Here is a tiny trained network, its code and every weight. The questions are about switching its units off for an input and a class, where a switched-off unit gives its printed mean instead of its output.

import numpy as np


def w(rows, s, z=0):
    codes = np.array(rows[::2]) - 128.0
    scale = np.full(codes.shape[1], s)
    scale[-1] = z or s
    return codes * scale


def norm(h):
    return h / np.sqrt((h * h).mean(-1, keepdims=True) + 1e-5)


def f(y):
    return y / 2 * (1 + np.tanh(0.7978845608 * (y + 0.044715 * y**3)))


def log_softmax(a):
    a = a - a.max(-1, keepdims=True)
    return a - np.log(np.exp(a).sum(-1, keepdims=True))


def net(x, mask):
    res = np.array(x, float).reshape(1, 8) / 4 @ E
    u = 0
    for l in range(3):
        y = f(norm(res) @ A[l][:, :-1].T + A[l][:, -1])
        res = res + np.where(mask[u : u + 11], y, B[l][:, -1]) @ B[l][:, :-1]
        u += 11
    return log_softmax(norm(res)[-1] @ U[:, :-1].T + U[:, -1])


A, B = {}, {}
E = w([
[106,125,200,86,23,152,121],'x0',
[248,123,89,131,122,132,144],'x1',
[175,125,162,131,169,205,163],'x2',
[159,150,188,2,130,177,159],'x3',
[147,185,191,135,124,42,129],'x4',
[84,67,157,112,145,79,197],'x5',
[98,26,66,116,133,168,32],'x6',
[67,124,103,93,41,155,158],'x7',
],0.0038)
A[0] = w([
[104,53,71,113,171,109,82,3],'0.n1',
[139,203,58,127,32,56,106,1],'0.n2',
[156,182,167,148,179,90,7,134],'0.n3',
[94,136,136,124,3,214,123,124],'0.n4',
[84,74,140,83,144,117,72,64],'0.n5',
[249,117,163,62,162,209,113,82],'0.n6',
[161,127,82,168,129,157,167,68],'0.n7',
[126,48,90,132,194,136,76,95],'0.n8',
[114,156,117,124,118,103,116,20],'0.n9',
[185,160,54,143,137,218,81,48],'0.n10',
[213,159,176,151,116,197,126,63],'0.n11',
],0.0069,0.0011)
B[0] = w([
[159,78,94,124,153,106,89,201],'0.n1',
[174,136,147,194,131,121,63,180],'0.n2',
[104,128,105,173,158,177,197,217],'0.n3',
[100,115,167,26,137,120,111,246],'0.n4',
[165,137,68,110,130,95,160,177],'0.n5',
[197,223,110,178,60,149,121,253],'0.n6',
[145,146,146,144,130,176,64,152],'0.n7',
[143,91,55,126,120,115,96,222],'0.n8',
[151,107,128,141,118,119,131,118],'0.n9',
[86,164,175,44,127,122,110,205],'0.n10',
[126,152,87,168,80,130,2,182],'0.n11',
],0.0091,0.0033)
A[1] = w([
[58,118,133,199,46,3,159,78],'1.n1',
[120,241,136,221,141,169,126,92],'1.n2',
[144,124,109,120,109,88,106,105],'1.n3',
[83,70,162,118,133,165,33,158],'1.n4',
[88,62,87,126,169,115,131,57],'1.n5',
[139,113,127,113,140,125,92,105],'1.n6',
[132,206,148,189,161,136,225,62],'1.n7',
[153,130,148,122,138,100,154,2],'1.n8',
[89,146,95,56,83,114,195,110],'1.n9',
[107,115,200,150,154,193,159,176],'1.n10',
[95,133,190,90,73,46,193,201],'1.n11',
],0.0066,0.00087)
B[1] = w([
[229,145,152,26,103,205,2,179],'1.n1',
[173,109,219,167,186,83,155,254],'1.n2',
[88,198,128,175,118,90,103,146],'1.n3',
[104,136,156,172,118,54,239,189],'1.n4',
[152,74,63,178,70,59,167,185],'1.n5',
[122,175,105,145,118,108,172,143],'1.n6',
[72,122,191,134,118,244,203,202],'1.n7',
[99,166,112,118,74,117,124,117],'1.n8',
[154,184,164,83,168,95,196,172],'1.n9',
[108,110,121,161,185,155,143,140],'1.n10',
[120,153,162,41,56,93,146,203],'1.n11',
],0.0066,0.0037)
A[2] = w([
[90,126,107,131,99,213,83,108],'2.n1',
[47,128,119,151,77,169,94,174],'2.n2',
[175,121,135,47,149,178,179,166],'2.n3',
[142,175,175,204,190,130,135,101],'2.n4',
[149,147,81,188,140,80,127,155],'2.n5',
[21,111,172,2,81,174,140,130],'2.n6',
[144,68,92,142,159,95,131,156],'2.n7',
[178,166,61,100,151,186,104,30],'2.n8',
[125,139,112,158,118,110,140,57],'2.n9',
[130,182,165,170,63,132,152,122],'2.n10',
[54,24,53,120,210,113,136,3],'2.n11',
],0.0075,0.0007)
B[2] = w([
[192,92,129,126,103,53,160,129],'2.n1',
[208,75,108,99,156,93,166,126],'2.n2',
[108,108,205,183,154,30,130,179],'2.n3',
[118,55,143,144,173,210,139,202],'2.n4',
[109,167,168,71,76,209,194,178],'2.n5',
[130,104,145,50,197,17,230,254],'2.n6',
[61,184,111,108,74,162,158,175],'2.n7',
[59,87,222,96,78,80,61,157],'2.n8',
[143,135,150,109,128,147,135,128],'2.n9',
[128,2,72,87,189,155,72,184],'2.n10',
[48,176,6,221,128,97,174,215],'2.n11',
],0.0086,0.0054)
U = w([
[155,95,159,192,186,186,133,155],'0',
[126,104,156,57,148,37,183,252],'1',
[76,122,2,176,101,105,157,75],'2',
[176,131,115,115,65,124,21,32],'3',
],0.0099,0.00033)

Each question gives the input, the list of numbers given to net, and the class t.
The units are the neurons (one row each of A and B). Each row of codes is followed by its name. A weight is (code - 128) times the scale printed after its matrix; where a second scale follows, it is the last column's (A, B and U).
mask holds one flag per neuron, layer by layer. A switched-off neuron (its flag False) gives its mean, the last column of its row in B, instead of its output. The means were averaged over made-up inputs and are rounded, as every weight is.
A unit's drop is (log p(t) with every unit on - log p(t) with that unit switched off) / (log p(t) with every unit on - log p(t) with every unit switched off).
The circuit of an input: a set's keep is (log p(t) with only the set's units on - log p(t) with every unit switched off) / (log p(t) with every unit on - log p(t) with every unit switched off). Starting from the 12 units with the biggest drops (on a tie, the unit counted first), units are removed one at a time, each time the one whose removal leaves the highest keep (on an exact tie, the one counted first), for as long as the keep stays at least 0.8.
circuit, biggest first: the units of the circuit, biggest drop first
top k neurons: the k neurons with the biggest drops, biggest first
top k neurons in layer l: the k neurons of layer l with the biggest drops, biggest first
drop of u: that unit's drop, to one decimal
input [0,2,-7,8,-3,-4,5,-8], class 3: circuit, biggest first : 0.n6
input [7,-1,-7,6,2,-4,-1,-5], class 0: circuit, biggest first : 0.n2, 0.n10, 0.n3, 2.n6
input [3,1,-1,-1,8,0,5,-4], class 0: top 2 neurons : 0.n3, 0.n4
input [2,7,-1,0,-2,3,-3,-2], class 3: circuit, biggest first : 0.n11, 2.n6
input [1,7,1,4,2,-3,8,4], class 3: top 2 neurons in layer 1 : 1.n7, 1.n11
input [2,1,-1,2,5,-7,-1,7], class 3: top 2 neurons : 0.n2, 0.n11
input [3,-3,-5,-2,5,-7,8,7], class 1: circuit, biggest first : 0.n4, 2.n6
input [-2,-3,-7,4,0,-7,-8,5], class 3: top 2 neurons : 0.n2, 0.n10
input [6,6,4,0,-4,-7,5,7], class 1: top 2 neurons : 0.n4, 2.n6
input [7,-5,6,7,-7,-3,-4,-7], class 3: top 2 neurons : 0.n6, 0.n11
input [-1,1,6,-4,6,5,3,-5], class 2: top 2 neurons in layer 0 : 0.n6, 0.n8
input [1,8,-3,-6,-3,0,-6,4], class 0: top 3 neurons in layer 0 : 0.n7, 0.n2, 0.n8
input [5,5,-1,0,0,-8,-1,-3], class 3: top 2 neurons : 0.n11, 0.n10
input [4,5,-8,3,0,-7,-4,6], class 3: circuit, biggest first : 0.n2
input [-5,8,1,-3,-5,-4,6,-1], class 3: top 3 neurons in layer 0 : 0.n10, 0.n6, 0.n7
input [8,7,-3,-5,-3,-7,-1,8], class 1: top 2 neurons in layer 0 : 0.n4, 0.n6
input [-1,-3,0,8,3,-4,-8,1], class 0: drop of 0.n11 : 0.2
input [-7,5,-2,5,8,5,-8,-8], class 0: drop of 2.n6 : 0.1
input [-8,0,2,5,0,4,-8,-1], class 0: drop of 0.n4 : 0.2
input [-8,4,8,3,-8,7,3,-6], class 3: top 2 neurons in layer 0 : 0.n6, 0.n8
input [8,6,8,6,7,-4,-6,4], class 3: top neuron in layer 0 : 0.n11
